Here is a tiny trained network, its code and every weight. The questions are about switching its units off for an input and a class, where a switched-off unit gives its printed mean instead of its output.

import numpy as np


def w(rows, s, z=0):
    codes = np.array(rows[::2]) - 128.0
    scale = np.full(codes.shape[1], s)
    scale[-1] = z or s
    return codes * scale


def f(y):
    return y / 2 * (1 + np.tanh(0.7978845608 * (y + 0.044715 * y**3)))


def log_softmax(a):
    a = a - a.max(-1, keepdims=True)
    return a - np.log(np.exp(a).sum(-1, keepdims=True))


def net(x, mask):
    res = np.array(x, float).reshape(1, 3) / 4 @ E
    y = f(res @ A[0][:, :-1].T + A[0][:, -1])
    res = res + np.where(mask, y, B[0][:, -1]) @ B[0][:, :-1]
    return log_softmax(res[-1] @ U[:, :-1].T + U[:, -1])


A, B = {}, {}
E = w([
[100,130,78,17],'x0',
[254,123,76,114],'x1',
[166,249,158,100],'x2',
],0.012)
A[0] = w([
[154,197,46,2,160],'n1',
[146,73,35,151,174],'n2',
[104,33,38,46,187],'n3',
[96,105,64,13,216],'n4',
[116,252,211,116,221],'n5',
[219,238,107,78,170],'n6',
[41,88,164,180,231],'n7',
[51,39,175,221,255],'n8',
[216,93,89,160,212],'n9',
[78,111,115,11,226],'n10',
[20,171,133,69,121],'n11',
[187,106,35,39,145],'n12',
[218,108,72,183,239],'n13',
],0.0086,0.005)
B[0] = w([
[146,173,105,46,210],'n1',
[100,15,103,134,183],'n2',
[44,93,117,105,204],'n3',
[53,107,130,78,200],'n4',
[133,253,133,214,217],'n5',
[234,161,118,96,218],'n6',
[129,173,213,57,212],'n7',
[171,128,254,35,249],'n8',
[181,70,85,155,204],'n9',
[2,160,103,95,195],'n10',
[30,161,81,165,179],'n11',
[145,93,126,69,195],'n12',
[230,48,83,152,216],'n13',
],0.0086,0.013)
U = w([
[179,143,183,12,254],'0',
[164,1,125,192,150],'1',
[128,204,190,238,104],'2',
[216,146,80,207,84],'3',
[47,99,145,99,39],'4',
[103,37,33,102,80],'5',
[67,213,56,152,136],'6',
],0.0082,0.0028)

Each question gives the input, the list of numbers given to net, and the class t.
The units are the neurons (one row each of A and B). Each row of codes is followed by its name. A weight is (code - 128) times the scale printed after its matrix; where a second scale follows, it is the last column's (A, B and U).
mask holds one flag per neuron, in row order. A switched-off neuron (its flag False) gives its mean, the last column of its row in B, instead of its output. The means were averaged over made-up inputs and are rounded, as every weight is.
A unit's drop is (log p(t) with every unit on - log p(t) with that unit switched off) / (log p(t) with every unit on - log p(t) with every unit switched off).
The circuit of an input: a set's keep is (log p(t) with only the set's units on - log p(t) with every unit switched off) / (log p(t) with every unit on - log p(t) with every unit switched off). Starting from the 12 units with the biggest drops (on a tie, the unit counted first), units are removed one at a time, each time the one whose removal leaves the highest keep (on an exact tie, the one counted first), for as long as the keep stays at least 0.8.
circuit, biggest first: the units of the circuit, biggest drop first
k most important neurons: the k neurons with the biggest drops, biggest first
drop when u is switched off: that unit's drop, to one decimal
input [0,-5,8], class 2: circuit, biggest first => n5
input [0,4,-6], class 1: circuit, biggest first => n1, n13
input [3,0,7], class 6: circuit, biggest first => n8, n5
input [0,4,7], class 3: 3 most important neurons => n8, n5, n7
input [7,-2,1], class 6: circuit, biggest first => n8, n11
input [7,0,-6], class 4: circuit, biggest first => n13, n10
input [7,8,-1], class 5: circuit, biggest first => n8, n3
input [4,7,0], class 5: circuit, biggest first => n8, n7
input [0,7,-4], class 1: 2 most important neurons => n13, n10
input [5,-8,1], class 6: 2 most important neurons => n11, n5
input [2,5,-4], class 5: drop when n6 is switched off => 0.0
input [0,2,-7], class 1: drop when n1 is switched off => 0.3
input [-7,-4,3], class 2: drop when n5 is switched off => 0.4
input [-6,7,1], class 3: circuit, biggest first => n8
